Each row has a class, written as a number after it.
[ -70  -43 -135   95 -256  108  168   -9  232  -71  -37 -350    5  703
  -35   22 -158   89  -60 -105  129 -264   45  -43  -11   78 -231  408
  173  -83 -318 -224   72    4  234   39 -117] -> 8
[ 425 -173  453  299  558 -168  238   86 -189 -712 -100   54  -35 -168
  -49  -14  367  189  154 -224  -90 -387  -67  -44  -93 -364 -213 -578
 -115  -20 -152  -72  548 -128   96 -127  430] -> 7
[-185   57 -133   10 -155   45  268   18 -105  198   13 -199  238   86
 -168   72 -265  -28 -326  -83   86 -466   21 -127  180  152 -130  284
   87   98   82  -53  145  -21   -2  -67 -123] -> 6
[ -91 -140  -86    3 -196  -41  400 -188  -12  -44   29  -25   85  465
  -72  -34 -168  132  -96   23   92 -274   65  -79 -141   12  -98  263
  228  -67 -400 -160  269   12   99  146  133] -> 4
[ 166 -239 -130 -113   39  388  138  184  185  202 -234 -293  -63  301
 -130  -60   55   83 -186  182   10   80 -105  -23  -67 -233  129  103
  331   11 -165 -172  303  -32  173  148   21] -> 2
[ 308  299  635 -169  -48 -724 -383 -280 -318 -658  -37 -381  113    4
 -195 -177  134 -119 -244  -81 -453  -79   35  -57  -85 -535 -223  518
   75 -292 -482   44  281 -615 -141  -79  343] -> 4
[-177  234 -343  312 -176  385  303  390  -20  508    6 -171   50    4
   48  202 -577  124 -543   -9   -6  231 -303 -101  218 -311  116  280
  577  378  340  -64 -201  208 -177   22 -450] -> 2
[ -30  365  257  -18 -528 -239  179  457  152 -524  240 -355   12 -257
   25 -165  144 -195   -4  -24   91  101 -163 -139  174 -173 -346  278
  353  348  -72 -134   77 -812 -137 -160   65] -> 4
[ -26  -58 -107 -208 -145    0 -122 -230  -96  -66  -59 -175   13  127
   34 -141 -111 -149  352  150  295  386   -3 -155  233  251   58   38
  -21 -274 -148 -143   11   29   13   12   33] -> 8
[-343 -170 -674  -31 -133   52  676 -402 -143  691   89  121   34  365
  105  209 -699  192 -440  150  630   47 -164 -314 -106  -39  300  311
  300  224  234  -23 -195  655   -7   75 -250] -> 8
[-234   -8   42 -130 -118  140 -288 -249 -285  155  -98 -145 -111  -75
  -71   43  -52   52  111  -49  137  146  147   97  -33  265  171  104
   43 -105  -31   82  -58  307   92  172   -5] -> 4
[ -15  -95   53 -185 -474  383  142  843  166  148 -215 -216 -217 -250
 -199   24 -139 -105 -192  100  285   16 -115  -77  255  -91  -16  141
  521  176   25 -130  -62 -340   27 -235   64] -> 4
[ -44 -375 -113 -174 -130  719  697  285  165  111   61 -265 -164  243
 -376  -83 -227  366 -409  152  475 -687  -87  -53 -243 -358   75   89
  459  389 -276 -109  378   96  355   68 -140] -> 4
[ -31  -17   53  225 -182 -169  397  114   72 -247  -21  -47  155  258
  -25   29 -117   59    1   26  192 -174 -148 -159    3  -30 -244  123
  228  117 -177 -173  120 -218   42   16   10] -> 7
[ -24 -381  -54  256  -92   36  357 -116  119    6 -124   56  144  694
  -39  -23 -126   76 -135    7   94 -524  -61 -182 -112  178 -134  120
  142 -124 -386  -88  126   67   18  -64  -24] -> 1
[ -96   40   31 -111 -189  -64  177  -75  -77   48   46 -207 -132  171
  -39  -81 -123   -5  -58  -97  172   66   75  -79 -226 -188   55  188
  117   12 -160  -70  176  -68  217  176  126] -> 7
[ 156  -80  184   13  237 -174   27  101   68 -154 -176  -80  206   30
 -126    1  264  136  -94    7 -269 -306   55  112   -8   37 -194  -34
 -136  -59  -54   21  104  -56   35 -204  129] -> 6
[ 537  383 -150  -47 -161   34 -796 -166  328  -55  -68  143 -229 -303
  235 -115  329 -139  354  119 -358  809   30  248   37 -113  176  -58
 -145 -152  319  108 -568  244 -246  380  -90] -> 0
[   3 -102 -132  -53  -43   55  -27  302   17  -43 -148  -58  -46  -97
   34  -14 -146  -22  -61   71  233   47  -98 -198  -66   67   34 -279
  -20   77  101 -104 -164   47 -142 -157  -73] -> 1
[-307 -433   24  -37  -70  155  -60  240 -238   62  -36  -23 -290  108
  -30  -25 -207 -195   14  220  425  172 -213 -179 -333   81  210 -226
  213  136 -197   62   41  -81    7   61 -117] -> 6
[-127 -141 -282  155 -339  391 -173  178  -44  410 -359 -218   17  125
  152   -1 -214 -285  169  148  528  557  -92 -313   91  422  149  -27
  175 -173  181 -192 -433   45  -39   54 -135] -> 0
[-216  218  100 -361   93 -370 -533  -16  -38 -105  385 -459 -350 -152
 -279  -11 -132   18 -231  -58  -62  218   27  198 -190 -384  163  328
   -2  -32 -384  212  -80 -207 -128 -205 -113] -> 6
[  39 -113  150   72  -24   43  117  -12 -116 -348  -92 -162   53  -69
  -88  -21   39  -20  174   24  245 -133  -66 -154   -9   69  -86 -186
  114   30  -97  -93  211    5   13  -29   39] -> 0
[-344 -103 -128  -71  -27  -87  246   44 -171  328   51 -263  291  168
  -29   23 -171 -269  -26  -11  434 -150   39 -385    3  249  -60  228
  -43  125   72 -112   42 -164  222 -148   -9] -> 2
[ 192 -469 -350  284   69  397  319  392  102  343 -836   -4   77  516
  -29  191 -127  190    8  198  261  359 -177   -3  236  131   55  -91
  269 -256  280 -247 -315  455  148   40 -232] -> 5
[-155   67 -216 -296  -98  177   61 -248  -85   79   74 -398   31  145
  -71 -125 -165   43 -101   29  323 -160  138  -70   14  111   61  196
   22  -68  -66 -184  120  100  219  134  -96] -> 3
[ 136 -223 -345 -108   53  307  460   30  225   36    8  -50   77  286
  -51 -128   61  112 -108  175   18    0  -14  -82   24 -210 -111  266
  248  159 -102 -179  101 -226   69   50   68] -> 7
[  21 -155 -320  136 -107  332  229  131  276    1 -189 -348  314  419
   39   29  -18  -36  356  285  428 -159  -86 -252  109  256 -300 -177
  -34  190  146 -347 -373  -10  274   -2 -324] -> 3
[ -66  -17  -95   41  -56 -212   62 -271  -94  -17   -3  -82  119  255
   26   62  -76  -42   51  108  155  -33  -64 -145   18  141 -107  247
  -25   20  -76  -19 -113  176   35   48  -83] -> 2
[ 435 -293  158 -141  427  334 -852  155   74 -110 -721  105 -133  -18
  125   24  477 -159  491  289 -469  567  157  153 -108   39  -20 -404
 -337 -455  -17  -96 -403  100   49  -32  113] -> 4
[-116  -22  -11   50  -33 -169  158   84   -8 -165   34 -137  318 -121
 -113    0   26  -36 -108  -23    1 -335    8 -108   80  145 -153  116
  122  105    4  -24  -12 -215 -134 -189  -35] -> 1
[   8  -70   88   53   23   -6  190   40  -12  -99  -44   22   37  219
   72   13   90  -61  -46   99   35 -285  -47 -196  -98   17 -292  132
  -40  202 -118 -112  179  -75   35   50   60] -> 0
[  79  -95   -2   68  -67   22  -14  343  -69  104   38   72 -283   90
   60   36 -100  -38 -462  -83    5 -248  -46   -2 -265 -264    6  -22
  -23  272   71  175   49  -74  -71  -70 -103] -> 1
[ 398 -375  220  334  123 -106  300  528  168 -430 -286 -135   15  467
 -321   29  163  227 -256 -103  -61 -389 -288  132  261 -172 -305  166
  415  -74 -269  -51  516 -111 -152 -101   44] -> 3
[-132 -216 -240  106  143   11  225    9  -83  -24 -113 -301  258  329
  -98   27 -247   35   22   44  280 -172  -56 -180   54  178  -78   38
   53  -64  -77 -169    4  110  165  -50 -114] -> 1
[  55  309 -315 -139  -17  471  195 -136  391  -45  -14 -459  226  114
 -403    1 -296  304 -142  134    9 -102   18  103  154 -263  -41  392
  493    7  -35 -376   28   48  258  233 -234] -> 0
[ -18  236  372  -88 -270  491 -218 -215 -102 -200 -258 -162 -236 -211
  174 -177 -222  193  850  197  389  560  163 -112   59  168   23 -638
   -5 -172 -170 -309   54  295  233  296  322] -> 8
[ 147 -186 -181  347  179  174  453  392  333  123  -19  -53  359  252
   71  -71  178 -137  278  182  304 -237  -75 -288  222  164 -317 -324
  -27  327  364 -200 -249 -177   81 -267 -112] -> 2
[ 197 -137  481  127 -184 -319 -240  302  -49 -477  -57  142 -336   18
  -21   52  224   73 -149 -256  -63  -40 -214   76  -86  -29   94  -19
   90  -26 -271  234  391 -183  -76 -146  239] -> 2
[ 140   14  366  143 -156   34  204  168  270 -622 -286    4 -123  205
  159   71  247   76  332  -14  233 -201  -71 -331  -86   53 -315 -119
  -37  111 -213 -353  157   -7  234  -53  145] -> 1
[ 165 -236 -136   49 -158   45  349  826  420  302  -56 -369   76  327
 -315  119   55 -125 -413    8  214 -249  -21  131  269 -126 -133  404
  249 -161  261  -66 -249 -434  122 -266   59] -> 3
[-148  -85 -170  -81 -156  -24   85 -149  -24  -21  114 -298  -25  210
 -121  -62 -111   30  126   63  138  -51   28    8  -28  -27    8  185
  130  172 -216   67   -8   66  126   62 -193] -> 4
[-239    2 -336 -118  -92  273  301 -218    4  203   87 -187  114  149
   14  -86 -261 -111   43  197  347   42  -22 -319 -115   47    9  167
  122  227   14 -217  -15   51  161  205 -178] -> 7
[   6 -204  111   -4  158 -317  104  -62  -88 -326  -83 -261  133  238
 -181  -57  124   16  175   54  160  -33  -33  -14  112  141 -135   48
  -28 -212 -241  -68  251 -145   42  -49  146] -> 1
[  72 -188 -324  121  206  197   66   38   55  344 -285   55  237  243
  -24  214 -100  137 -248  113   62 -568  -39  -79   14  169  -56  -31
 -114  201  305  -31 -224  423  146  -12 -288] -> 0
[ 105 -328 -104  -25 -338  -49  228  318  262   41 -101   63    9  191
 -167   29  203   39 -458   93 -166  -93 -168  203   72  -11   65  508
  442 -218 -337   47   90 -284 -218  -21   21] -> 3
[  52  -82 -167  -73  -45  177  210   95  100  103  -19 -191  -11    0
 -111  -62   -4   45 -196   13  114 -184   31  -90 -195 -180   57   -3
  195  228   36  -50   25  -75  170  -30   -8] -> 5
[ -94    0  220  133 -199  -70  299  138 -109 -254   31  127  -38   24
 -105   55 -177  159 -257 -246  110 -510  -43   39  193  112 -175  168
  171 -124 -227  -41  343  -68  -82  -93  132] -> 7
[  22   12   63  170  -89 -149  145   72 -141 -229   -9  158   27   61
    8   76  -66  140   37  -12  -60 -330   12  -10   74  122 -178 -136
   57  157 -192  -65  251  137  -80   51   24] -> 2
[-354  207  239  -15 -135 -172 -210 -175 -482  -42  330   60  -96 -809
   85  -49 -100 -158  159 -240  293   79   -8 -203 -275  -20  245 -450
   46  202   50  141  -31 -284  -61   66  238] -> 5
[-114 -243 -349  175   18  402  361  364  286  585 -156 -241  128  421
 -181   86 -342   34 -329   -2  227 -301 -174 -112  164  -21   27  248
  400  128  163  -90  -53   94  173  -69 -206] -> 4
[-173  -21    5  228 -361  -76  216  524  305   68  -52  182  105  109
  403   80 -144 -327  165  118  397  -20 -169 -360  153  340 -182 -206
 -137  -56  219 -205 -259 -271 -163 -173   54] -> 4
[-156   94 -101 -258  -87  208   31 -353  -91 -220  178 -150  -77 -100
   13 -193  -57  101  431  226  220  349   63 -108   44   56   91 -128
   54  125 -197 -148   35   67   27  142  -56] -> 0
[-106   14  -40  -80 -238 -305   28 -237  -31  -14   -8  -15   23  -37
 -143  -57  134 -113  245  -36 -218  270  200  213   93  264   87  173
  103 -474 -183   -8  -23   44 -109  256  286] -> 4
[ -32 -143 -261  -94 -610  396  228  482  386  403 -156 -426 -142  393
 -363   75 -148   91 -311  166  451  179 -203   48  302  141   75  540
  659   73  -12 -168 -158 -135   63  -54 -162] -> 7
[-148  259 -379 -384 -215  508  286 -391  -39  694  153 -147 -130 -217
 -213   40  -52  259  -98  162  226  350  108  153  245  158  332  293
   33  403  453   92  114  476  283  309  -95] -> 1
[-179  105   57  -61  -44 -250   96 -135 -141 -173  146 -318  252  -82
  -74  -75 -118 -194  189 -130  230 -137  112 -227   37   87 -167   50
  -62 -137  -94 -143  -32 -218   84 -171  101] -> 8
[ 114 -102  313  519   14 -381  113  524  236 -409 -157  190   -8   98
   37  177  234   90  146   26 -170    5 -188   49   53   -5 -272 -165
  123  120 -116   31 -162 -213 -225 -271   25] -> 7
[-192  134   80  -48  200 -378    6 -406 -399 -232  193 -315  196  134
 -144  -36 -195   68   59 -269  -52 -153  184   38  124  -19 -128  269
    2 -236 -358  -50  366    7  103  -24   81] -> 3
[ -19   87 -152 -157 -279  -33   67  150    5   57   36 -112  -48 -190
   18  -13  -74  -59    8   -9  269   56   37  -50   49   47   54  -79
  -15   66  112  -55  -33 -151   80  -44   89] -> 4
[ 194 -180 -237   -6  146  322 -313  -79  167  -24  -17   86 -210 -202
  -66   17  503  190  433  289 -137  467 -173  516  234   17  141 -362
  123  300  246  240 -251  197 -160  260 -450] -> 3
[-136  195   70  -53 -252  -54  -22 -191 -278  -30   26 -254   44  -75
 -134  -55 -302   26 -302 -104   36 -271    4 -140 -112  -84   78  236
  258  162 -158   14  190   23   71   91 -105] -> 1
[-351 -328 -217  -51  321  204  129 -434 -264   52    1  -74  104 -264
  182 -171  110 -244  483    0  359  449  -79 -344  -48  157  205 -275
  142 -174  -93 -136  -55 -156   39   27  174] -> 2
[-191 -571 -396  172 -164  554   64  339   35  504 -197 -143 -398  885
   91  130 -348  -73 -243   26  616  175 -266  -81 -234 -120  187  162
  436  -63 -122 -123 -309   93  216   93 -426] -> 4
[ 164 -176 -214  -91    5  144  -32  260  157  218 -117   32 -106  127
   18   72  -16  -29 -353  104    3  -46  -75   36  -94 -142   58   73
  -65  -55   90   30 -175   -4  -48 -111  -88] -> 0
[-125  -22 -223 -370   26  356 -478 -387 -249   20  118 -275 -252 -176
   18 -166 -161  -60  -25   38  109  131   82 -105 -259  -96  299   34
    4  117 -134   93  -89  144   76  131 -184] -> 1
[-208    7 -329 -216 -110   -3  -94 -222 -116  258   22 -139  -37  -81
   65  -72 -278 -196   49  -22  291  110  -29 -246   20   83  207   13
   13    3   97  -27 -156   97   32   77  -96] -> 6
[-252   73   26   52 -317 -144  247  196   -1  -69  167 -471  161   78
 -289  -11 -237  -31 -263  -94  115 -158  -74  -99  127 -100 -101  518
  450   98 -218  -25   52 -384  -68 -123 -100] -> 3
[-101  -76    6  -59  -74 -277  168 -136 -365  -49  193   82  -89   35
   -2   16 -199   97 -336 -182  211 -545  117  -60 -336 -211   84  105
    4  215 -186  155  258   11  187   47   15] -> 8
[ 350   57 -288 -233 -200  447   24 -318   67 -336    0 -460  141  256
  -59 -283   98  279  418  346  269  447   66    8   30 -131  -48 -122
  128  106 -125 -309 -154   38  186  177 -248] -> 6
[ 199   14  140  260   13 -233  154  117  126 -230 -108 -135  298  317
  -65  -21  -18  105  -14 -101 -105 -446  -20  -90   34  -33 -299 -165
 -110  -80  -58 -116   -5  -84  -56 -192   32] -> 4
